In the rows, zero is written as 128.
Here are made-up elements, facts about them, and rows of numbers that follow some of those facts. Name the element behind each unnamed row.

Facts:
dogel: refers to; stofo: is of sort; suske: belongs to class; driplom: is directly part of; sopar: uses
z11 stofo:traplek suske:l driplom:z535
z111 dogel:z280 stofo:traplek driplom:z83
z112 stofo:laruk suske:m driplom:z227
z121 stofo:laruk suske:d driplom:z725
z138 stofo:traplek suske:c driplom:z354
z14 dogel:z897 stofo:laruk suske:b driplom:z563
z145 stofo:laruk suske:c driplom:z667
z167 stofo:laruk driplom:z44
z19 stofo:plubi suske:a driplom:z51
z193 dogel:z145 stofo:laruk suske:a driplom:z667
z196 stofo:laruk suske:g driplom:z748
z2 dogel:z906 stofo:laruk suske:b driplom:z44 sopar:z428 z663 z831
z207 stofo:plubi suske:h driplom:z748 sopar:z227 z345 z104
z208 dogel:z996 z313 stofo:laruk suske:k driplom:z748
z22 stofo:laruk driplom:z155
z222 stofo:traplek driplom:z791
z231 stofo:laruk suske:j driplom:z865
z247 dogel:z308 stofo:plubi suske:e driplom:z535 sopar:z111 z835 z407
z260 stofo:laruk driplom:z227 sopar:z11
z263 stofo:plubi suske:h driplom:z307
z266 dogel:z633 stofo:plubi suske:a driplom:z732
z280 dogel:z854 z831 stofo:traplek suske:e driplom:z83
z283 stofo:traplek suske:b driplom:z581
z289 stofo:traplek suske:a driplom:z748
z29 dogel:z612 stofo:laruk suske:a driplom:z44
z291 dogel:z589 stofo:plubi suske:a driplom:z104
z308 dogel:z582 stofo:traplek suske:c driplom:z535 sopar:z83 z370
z313 stofo:laruk suske:n driplom:z748
z322 stofo:laruk suske:b driplom:z516
z33 dogel:z853 stofo:laruk suske:b driplom:z960
z346 dogel:z996 stofo:laruk suske:d driplom:z748
z355 dogel:z346 stofo:traplek suske:f driplom:z748 sopar:z969 z895
z357 stofo:plubi driplom:z227 sopar:z196 z831
z370 stofo:traplek suske:a driplom:z307
z373 stofo:laruk suske:a driplom:z569
z379 stofo:laruk suske:f driplom:z345
z384 dogel:z577 stofo:laruk suske:m driplom:z581 sopar:z326 z44 z453
z387 stofo:laruk driplom:z516 sopar:z679
z398 stofo:laruk suske:i driplom:z535
z407 dogel:z467 stofo:laruk driplom:z450
z428 stofo:plubi suske:e driplom:z227
z429 dogel:z373 stofo:plubi suske:g driplom:z569
z450 sopar:z893 z681
z453 stofo:plubi suske:b driplom:z791
z466 dogel:z280 z496 z831 stofo:traplek suske:b driplom:z83
z467 dogel:z471 stofo:traplek suske:i driplom:z450
z471 stofo:traplek suske:a driplom:z450 sopar:z882
z477 stofo:laruk suske:c driplom:z960 sopar:z721 z969 z121 z208
z478 stofo:plubi suske:c driplom:z725
z486 stofo:traplek suske:l driplom:z104
z496 dogel:z466 stofo:laruk suske:f driplom:z83
z506 stofo:plubi suske:l driplom:z44
z509 dogel:z882 stofo:traplek driplom:z226
z514 dogel:z509 z835 stofo:plubi suske:f driplom:z226
z52 stofo:laruk suske:n driplom:z44
z564 dogel:z624 stofo:laruk suske:f driplom:z725
z565 stofo:laruk suske:k driplom:z725
z570 dogel:z978 z589 stofo:plubi suske:g driplom:z104
z577 dogel:z679 z384 stofo:plubi driplom:z581 sopar:z790 z263
z582 stofo:traplek suske:f driplom:z535
z589 stofo:traplek driplom:z104
z603 stofo:laruk suske:b driplom:z315
z609 stofo:traplek driplom:z581
z612 stofo:plubi driplom:z44 sopar:z563 z725 z831
z619 stofo:plubi driplom:z117 sopar:z960
z62 stofo:laruk suske:a driplom:z354
z624 stofo:laruk suske:m driplom:z725
z629 dogel:z679 stofo:traplek suske:e driplom:z581
z633 dogel:z266 stofo:traplek suske:f driplom:z732
z634 stofo:plubi driplom:z307 sopar:z609 z581 z467 z728
z641 stofo:traplek driplom:z535
z661 stofo:plubi suske:h driplom:z436
z673 dogel:z231 stofo:laruk suske:a driplom:z865
z679 dogel:z629 stofo:plubi suske:a driplom:z581
z681 stofo:plubi suske:b driplom:z865
z7 stofo:plubi suske:k driplom:z708 sopar:z982 z854
z704 dogel:z767 z982 stofo:traplek suske:b driplom:z102
z721 dogel:z379 stofo:plubi suske:b driplom:z345
z728 stofo:traplek suske:m driplom:z865
z732 sopar:z467 z155 z728 z62
z745 stofo:laruk driplom:z315 sopar:z790 z322 z663
z767 stofo:laruk suske:c driplom:z102 sopar:z679 z982
z77 dogel:z922 stofo:laruk suske:h driplom:z44
z775 stofo:laruk suske:h driplom:z516
z781 dogel:z387 stofo:plubi suske:a driplom:z516
z790 dogel:z944 stofo:traplek suske:a driplom:z360
z820 stofo:laruk suske:a driplom:z791
z828 stofo:traplek suske:a driplom:z937
z831 dogel:z111 stofo:laruk driplom:z83
z835 dogel:z514 z509 z882 stofo:laruk suske:c driplom:z226
z839 dogel:z222 stofo:plubi driplom:z791 sopar:z516 z661 z895
z853 stofo:traplek suske:a driplom:z960
z854 stofo:laruk suske:h driplom:z83
z858 stofo:traplek suske:j driplom:z516
z874 stofo:traplek suske:d driplom:z227
z882 dogel:z835 stofo:traplek suske:j driplom:z226
z893 stofo:laruk suske:c driplom:z581
z895 dogel:z820 stofo:plubi suske:c driplom:z791
z897 stofo:plubi suske:a driplom:z563 sopar:z112 z52
z899 stofo:traplek suske:f driplom:z436
z906 stofo:traplek suske:g driplom:z44 sopar:z937
z922 stofo:traplek suske:m driplom:z44
z93 stofo:laruk suske:b driplom:z326
z944 dogel:z790 stofo:laruk suske:b driplom:z360
z952 dogel:z721 stofo:plubi suske:a driplom:z345 sopar:z775
z967 dogel:z398 stofo:traplek suske:n driplom:z535
z969 stofo:traplek suske:d driplom:z450
z978 stofo:laruk suske:d driplom:z104
z982 stofo:laruk suske:k driplom:z102
z996 stofo:traplek driplom:z748 sopar:z589

Some elements and their rows:
[174 186  89 138 111 143 102 113 171 181 158 125 143 128 163 168  84 160
 143 146 177 113  99  91  67 117  95 152 111  97  74  88 165 168 152]: z429
[122  99 163 123 130 158 149 150  77  83 119 116 126  98 174 144  87  83
 159  57 171 124 132 109 166 200 161 148 175 165 159 128 122  97  86]: z138
[125 174 149 174 103  82 128 101  77  90 118 118 151 114 117  82  97 180
 108 153  81 147 133  85 150 128  76 188 142 135  66 201 151  88 141]: z937
[134 108 167 146 128 139 155 138  72  86 103 108 144 102 159 126  85  86
 150  74 157 139 143 113 156 169 170 135 185 153 162 143 123  93  80]: z828
[109  82 173  96 133  85 165 121  71  87 139 158  99  98 137 102  82 100
 152  76  73 158 137 151 157 109 121 103 151 163 152 175  99  99 109]: z882
[124 144 155 153 135 104 161 140 123 126 129 118 127 133 137  99 136 127
 105 152 157 125 161 108 154 105 122 128 119 120  88 135 140 103 134]: z226
[ 99  90 161  99 110 112 165 143  74  81 127 130 138  98 128  85 133  80
 155  97  98 150 154 154 165 125 144  93 157 130 161 177 100  95 102]: z466
[130 113 103 113 126 130 105 127 152 129 128 148 127 135  86 132 157 137
 115 146 112 142 123 136 130 106 116 105 109  94 149 130 132 138 152]: z496
[119 122 159 142 134  90 169 115 132 155 110 130 119 138 169 129 115 124
  91 158 105 112 161 119 157 104 147 153  96 188 100 118 113  99 130]: z326
[160 132  91 124 162 173  72 103 171 124 107 157 164 112 103 173  90 159
 142 131 153 130  93  97  73 122 155 127 136  93 127  92 158 179 136]: z291
[145 157 117 143 113 107 138 125 150 155 147 125 122 154 113 130 136 140
  95 153 144 133 145 135 123  96 100 118  96  94 134 112 141 134 166]: z22
[124 149 162 155 137 106 164 135 126 126 132 112 127 133 143  96 132 134
 111 155 150 127 166 116 155 105 127 127 115 126  85 131 136 100 129]: z117
[136 143  94 101 168 182  88 151 163 132 126 148 159 135  76 149 167 114
 162 108 172 128  85 134  84 132 123  93 149  86 116  85 164 196 136]: z7
[106  97 162 112 111 112 163 133  76  85 134 110 142 101 155  93 121  84
 146 106 121 144 165 144 161 125 150 108 159 130 151 167 109  92  98]: z633
[122 146 125 112 112 135  94 137 134 120 112 152  77 153  79 102 176 132
 130 148 101 127 103 138 118  99  92 104 138 109 155 115 117 148 159]: z379
[122 149 160 153 133 102 162 141 124 123 126 116 128 136 145  98 141 132
 108 149 152 128 166 111 160 112 122 129 115 124  82 131 137 102 132]: z667
[144 185  70 146 112 145 128 121 170 153 143  72 158 127  80 108 176 137
 133 157 178 138 105 111  82  98  86 126 120  90 102 112 168 168 181]: z357
[158 113 152 127 153 116  61 110 152 145  94 165 116 166 126 164  80 158
 106 119  89 112  99 111  95 132 165 155 132 147 153 103 113 144 119]: z62
[105 111 136 112 140 186 104 157 166 165 183 157 118 167 125 166 174 125
 162 106 178 125  76 185  78 131 137  86 131  93  71  85 118 199 127]: z207

Rows to name:
No name comes twice in this set of rows, the named rows included.
[134 155 163 156 146 115 168 152 112 112 145 122 126 139 120  89 128 140
 128 127 170 146 171 111 162 110 101 100 138  95  70 129 160 108 135]	z732
[110  96 172 185 102 133 149 126  81  83 159 105 149 117 177 125  91  99
 149  80 162 153  87 154 159 158 175 124 184 155 162 156  95  99  82]	z289
[106  95 148 143 119 115 156 112  69  76  90  90 156  96 171 141  89  87
 125 115 110 118 143 117 158 185 170 173 176 194 166 149 107  93  89]	z790
[164 180  90 134 122 140 103 106 167 179 172 115 158 120 159 168  86 159
 145 145 177 116 117  91  60 132 123 145  96  99  71  90 180 172 160]	z570
[151 198 157 182  95 171 156  89  67  93 165  48 129 100 134  67  85 180
 150  55 170 145 156  97 163 198  61 194 180  94 142 195 189  87  88]	z906
[132 115 165 136 149 126 149 149  67  88  96  90 129 116 129  93  95  76
 141  75 155 142 130 145 159 179 165 164 183 174 162 144 114 101  81]	z853
[183 162  88 155 105 185 117  94 169 111  75 153 114 161 148 165 102 161
 111  77 137 117  96 109 141 126 106 133 154  97 162 113 132 175  96]	z29
[156 116 127  87 152 136  55 134 145 155 111 161  88 126 140 173  91 125
 138  97 123 106 113 116  77 179 160 139 128 151 157  83 112 154 102]	z893
[107 118 121  82 144 131  80 154 120 181 152 149  69 145 114 162 166 117
 137 134 111  85 111 172  83 181 149 135  93 161 149  84 117 155 124]	z854
[158 117 129 118 137 120  60 115 126 138 108 161  88 135 121 177  79 169
 133 111  94 117  83 103  71 186 133 186 148 162 145 119 119 110 102]	z835
[110  99  83 166  93 150  78 109 180 109 152 155 142 135 178 172 121 167
 128 158 116 118  75 142  82 149 176 120 110 141 142 118  93 109  97]	z208
[121 156  91 179  94 109  79 108 160 172 175  94 109 172 182 168 121 167
  95 162 165 120  78 139  61 156 158 182 117 165 134 104  97 111 106]	z196
[149  95 175 142 146  93 131 105  64  97 120 151 110 104 166 129  71 154
 154  56  85 145 136  99 168 165 152 168 175 182 157 172 105  89  89]	z370
[132 123 136 131 180 167  56 136 109  98  91 149 144 155  71 163 135 148
 125  94 121 114 116 136  82 172 167 125 162 102 160  97 134 156 102]	z978

The same elements again, as new rows of numbers:
Some rows with their names:
[195 142 112 116 157 112 103  85  88 128 141 154 135 144 130 143  90  86
 112 212 118 143 189  91 164 138 134  79  66 175 110 102]: z121
[107  91 146  81 204  48 126  90  85 155 136 155 105 111 153 129  90  52
  77  89 105  78 172 100 138 117 167 100  90 187 118 139]: z477
[123 149 163 118  92 158  95 164 152 139 150 113 180 119 123 124 138 137
 142 160  85 173 109 107 135 133 119 139 123  94 141 110]: z582
[ 84  82 133 125 138  94 149 135 133 141 125 126  93 139 125 106 121 161
 134 114 128  87 108 120  85 120 141 146 150 108 163 118]: z478
[164 163 190 141 133  70  22 171 113  31  92 129 116  83 147 111  40  75
 163  94 139  45 162  90 175 149 125 157  92 189  62 152]: z384
[127  74 135 132 161 152 148 163 130 137 109  52 161 123 128 167 128 144
 174  81 146  67  62  96  87 113 110 125 165 133 134 158]: z577
[167 143 146 123 106 182 129 135 133  63 139  90 154 145 122 142 109 203
 195 209 140 114 110 116 117 137 106 139 123  72 127 154]: z263
[117 145 151 111  94 159  96 164 152 150 135 123 151 132 119 125 148 151
 129 170  91 172 117 107 127 135 119 141 122  96 137  96]: z370
[166 126 116 180  93 141 110 138 129 123 147  98 156 129 126 128 100 148
 191 161 115 131  84 111 139 118 120 116 131  97 166 131]: z429
[126 132 147 144 118 104 179  98 147 125 136 127 120 107 153 120 169  87
 146  79 116 108  94 188 116 109 147 113 168 120 163 144]: z450
[ 95 104 121 109 126 165  89 148 168 197 122 166 139  97 129 147 135 183
 117  78 107 156 118  98 133 117 137 131 150  99 161 128]: z509
[136 134 128 140 118 116 184  96 152 128 124 137  99 123 141 125 179 113
 142 108 127 116 100 183 107 119 141 113 159 121 162 120]: z315
[147 132 108  89 163 192 212 100 148  88  99 133 102 139 126 164 194 194
 158 133 148  99  81 187  91 127 104 122 145 119 126 117]: z663
[134 134 110 143 178 122 106 122  81  95 159 160 134 129 119 130  91  79
  93 126 141 115 155 117 149 127 129 117 105 179 102 104]: z398
[137 136 127 139 117 118 182  99 153 128 123 138 101 124 141 124 178 115
 142 105 128 117 100 183 109 120 140 112 159 122 159 122]: z360
[ 94  66 117 162 137 104 147 132 126 172 152  99 145 114 136 122 108 120
 145  65 122 104  78 123 102 101 134 123 157 121 173 144]: z247
[121 122  93 123 183 124 121 103  78 136 123 149 114 168 112 150 120  83
  63 145 152 129 184 131 152 136 125 131 121 165  89 142]: z52
[110 142 162 105  96 149  97 168 160 141 129 131 146 128 120 116 137 160
 133 166  96 162 124 109 121 139 120 153 120 101 136  95]: z11
[132  64 139 123 128  72 145 105 130 198 129  98 135 113 155 127 101 121
 165 115  88 102 100 102 111 108 151  99 124 119 186 154]: z839

Rows to name:
No name comes twice in this set of rows, the named rows included.
[135 153 100 117  86 103 183 109 140 117 125 104  66 127 140 113 193 131
 128  85 133 119  97 155 124 100 150  79 150  88 141 129]	z748
[166 116 117 168  98 162  95 111 148 142 144 144 146 110 137 143  87 186
 185 140 143 131 128 102 143 119 142 116 152  72 166 168]	z514
[144 111 135 166  94 120 119 135 133 136 139  84 157 123 140 123  98 134
 180 127 126 121  97 115 126 118 129 128 140  99 153 167]	z952
[ 92 114 120 111  83 129 122 159 154 171 106 115 156 102 134 103 115 176
 142 105  89 179  93 131 136 131  98 166  94 121 133 127]	z466
[104  78  94  97 183 184 187 132 119 118 137 112 129 150 108 159 147 217
 148 134 143  92  72 122  74 116 103 129 143 102 146 112]	z428
[197 131 158 128  82 112 113 105 144 136 127 107 130 144 137 122  97 161
 195 248  99 131 140  96 128 141 141 109 101  88 169 129]	z661
[134 129 104 138 122 122 161  86 142 149  69 143  75 165 128 144 195 114
 135 147 109 111 107 212 142 127 117 142 167 107 158 146]	z44
[136  56 112 100 133  74 152 110 152 207  67 143  60 139 133 120 115 190
 150 164 111  96 122  93  81 131 141 119 108 140 178  91]	z895
[ 83 131 208  58  86 114 122 158 177 158  91  91 137 119 143 114 135 164
 111 136 132 158 180 106  97 161 147 184 136  87 102 179]	z858
[108 109 172 139  99  96 142 125 132 133 157  78 152 123 144 112 106 120
 155 125 129 112 132 122 106 123 153 139 157  80 151 194]	z7
[129 137 134 116 158 113 122 107  92 106 149 132 136 135 129 133  94  85
  80 131 171 133 208 115 139 142 140 129 111 163  74 163]	z565
[ 94 130 160 103 115 143 106 166 152 154 134 133 153 117 122 116 142 147
 122 134  85 154 110 112 117 131 125 147 128 103 145  97]	z283
[ 96 107 137 108 114 146 120 162 156 191 118 115 156 113 124 133 145 153
 116 106 105 167 107 107 113 129 119 145 133 121 146 120]	z967
[136 139 122 118 152 120 123 109  96 115 133 143 118 147 121 129 101 102
  72 156 179 141 216 111 135 148 137 130 109 167  74 141]	z982
[ 81 110 134 117 191  77 121 118  80 114 152 150 115 114 135 118  93  56
  66  54 142  87 167 123 136 117 148 130 123 178  96 145]	z767

Now the same elements, written a new way:
Some rows with their names:
[121 153 127 142 126 128 129 145 145 111 164  94 136  93 146 136 110 196
 117 154 138 115  98 161 127 102 148 108 122 136  90 145 109 131 131 138
 178 132 163  98 134 144]: z22
[124 117 134 107 121 136 119 139 123 131  91 171 153 139 118 147 148  44
 132 112 112  92 173 117 138 156 108 131 149  91 175 104 147  99 153 107
 113 152 102 177 129 118]: z138
[104 116 146 121 140 105 146  96  95 134  84 140 104 176 128  94 152  86
 140  85 126 153 179 104 109 156 104 161 130 126 161 106 134 154  97 152
  56 118 128 156 108 128]: z899
[149 131 139 151 126 133 104 176 146 143 189 108 120 113 130 124  67 193
 121 156 140 148  88 180 164  76 179 122 116 144  78 165 117 138 147 121
 156  98 117 101 139 133]: z745
[115 118 127 112 133 122 137 104 105 138  97 141 113 170 121 109 160  54
 131 102 107 126 157 108 131 173  96 122 130 107 167 107 149 138 123 145
  79 135 107 161 106 122]: z858
[126 123 123 113 120 144 116 123 134 140 121 135 143 121 124 128 165 128
 127 121 132 103 131 116 138 156 127 102 140 120 166 132 134 131 132 126
 133 131 119 144 132 111]: z291
[136 121 109 122 116 146 128 129 129 139  88 129 121 125 123 104 154 160
 127 123 155 129 137 113 113 150 111 139 135 145 142 143 129 116 109 141
 129 143 131 120 139 116]: z429
[109 155 137 147 132 113 141 118 133 119 175  77 116 112 150 116 116 200
 122 143 137 138  88 155 124 104 149 103 110 146  88 146 107 162 113 158
 151 113 167  95 119 147]: z93
[138 134 117 125 123 124 127 113 123 126  98 145 133 128 118 132 121 118
 119 132 131 120 150 116 120 118 132 143 131 137 130 120 126  90 122 136
 124 161 126 107 131 130]: z227
[ 90 155 170 152 145  92 149 100 129 117 182  78 115 119 158 124 114 195
 131 134 133 143  88 160 116  99 158 105 106 142  98 130  97 191 108 152
 127  81 179  96 104 147]: z379
[140 135 114 126 125 124 130 106 121 123  98 145 128 128 118 136 120 119
 118 129 133 119 151 116 116 112 133 138 130 136 130 123 122  86 123 137
 126 165 126 108 132 128]: z102
[121 122 104 108 156 145  98 105 134  84 167  73 133  58 157 145 131 138
 120 143 100 105  42 156 134  98 146  45  83 120  57 133 157 164 115 120
 159  94 161 105 116 147]: z982
[125 122 128 127 132 127 142 107 121 139 104 121 114 143 123 102 154 148
 133 117 147 143 121 114 107 149 114 134 126 142 149 131 126 153 104 142
 103 114 134 117 118 115]: z681
[162  94 108 130 122 146 118 168 136 140 153 142 139 146  92 119 137 135
 150 152 115 180 125  92 139 156 124 175 148 161 153 132 112 141 124 107
 139 124 114 114 151 122]: z839
[117 100 152 130 103 127 123 122 120 110  97 173 103 146 148 125 153  32
 136  90 133 111 127 112 112 170  84 138 160 124 153 112 131 102 138 132
 124 158  89 183 139 119]: z289
[145  97 133 121 132 137 117 143 135 141 130 149 134 134 106 144 127 103
 142 135 116 136  97 121 140 132 131 132 129 128 149 116 137 140 138  86
 120  96 105 126 124 102]: z897
[136 128 139 146 130 125 110 174 159 117 247 112 169 106 121 177  97 151
 141 174  90 140  85 142 168 107 175 111 138 136 113 129  95 160 158  93
 195 104 138 115 144 144]: z477
[115 107 131 116 132 118 140 101 104 135  98 145 112 176 112 110 150  53
 137 107 102 131 144 108 134 168 101 130 129 111 166 103 150 137 122 132
  80 133 106 153 102 116]: z882
[174 149  76 107 149 148 157 162 113 154  74 151 130 129 132 137 136  60
 125  95 146 154 178 103  70 177  62 194 145 119 138 118 148  96 175 143
 108 128 111 164 125 130]: z111

Which element is each row?
No name comes twice in this set of rows, the named rows included.
[161  97 123 121 128 152 104 181 132 162 117 140 134 135 101 105 127 143
 136 139 131 152 133 135 151 143 133 155 136 147 153 147 138 141 130 110
 115 104 102 118 140 108]	z577
[131  89 111 137 108 141 154 155 118 126  61 155 100 194  87 109 103 102
 157 125 115 173 155  82 128 125  69 203 111 100 110 125 176 108 115  64
  95 130  94 168 137 113]	z906
[114 155 148 136 131 120 122 146 158 111 191 108 165  79 149 179 107 155
 120 154 119  81  84 173 148  99 162  79 127 106 108 127 108 141 157 104
 185 115 153 119 126 133]	z145
[159 111 114 130 131 131 113 130 123 128 123 150 127 137 101 132 103 110
 127 137 121 155 143 110 136 107 146 161 128 153 118 124 129  98 124 118
 115 139 108 107 139 126]	z450
[136  83 110  74 173 165  73 135 120 101  68 124 159  56 139 137 173  91
 134 114 104  98 105 125 114 129 121  92 102 115 118 115 183 148 101  84
 108  76 151 135 127 118]	z679
[127 150 122 139 122 133 119 146 144 116 177  91 141  88 146 130 119 201
 118 153 135 119 110 156 137 107 153 105 125 140  94 156 106 135 127 146
 180 138 161 104 145 150]	z407
[143 127 103 137 140 135 122 151 133 127 190  71 115 119 124  97 105 183
 123 166 108 163  61 168 154 117 149 101 103 154  82 156 128 170 125 149
 154 107 145  81 117 144]	z384
[158  93 116 132 129 143 119 160 137 140 130 146 137 147  95 126 125 129
 147 148 121 166 116 103 131 144 120 173 142 155 147 129 122 134 126  97
 134 115 111 111 142 111]	z634
[100 158 119 154 100 132 152 137 153 108 160  85 131 113 139 144 105 228
 131 154 136 119 108 132 138  84 126 108 104  97  66 158 134 127 126  94
 185 131 157 144 138 143]	z167
[119 126 110 131  93 154 145 141 149 128  90 141 144 130 112 154 144 156
 142 133 140  97 133  91 130 126  88 129 125  80 130 138 158  98 135  61
 154 138 114 175 145 104]	z506
[145  90 132 117 134 135 118 152 117 137 100 168 128 166  99 127 118  40
 143 123  97 142 142 115 146 146 109 161 137 117 156 106 154 121 141  95
  94 122  89 150 124 115]	z471
[127 125 140 114 122 143 117 138 142 141 122 149 162 110 127 160 157 109
 131 125 128  83 128 125 136 148 127 104 145 105 170 120 131 123 149  97
 142 120 117 150 132 107]	z478
[146 135 125 132 117 120 120 117 122 148  94 156 111 135 116 125  99 121
 105 120 150 118 153 136 138  98 150 132 127 133 124 136 131  82 138 136
 106 150  96 113 128 119]	z663

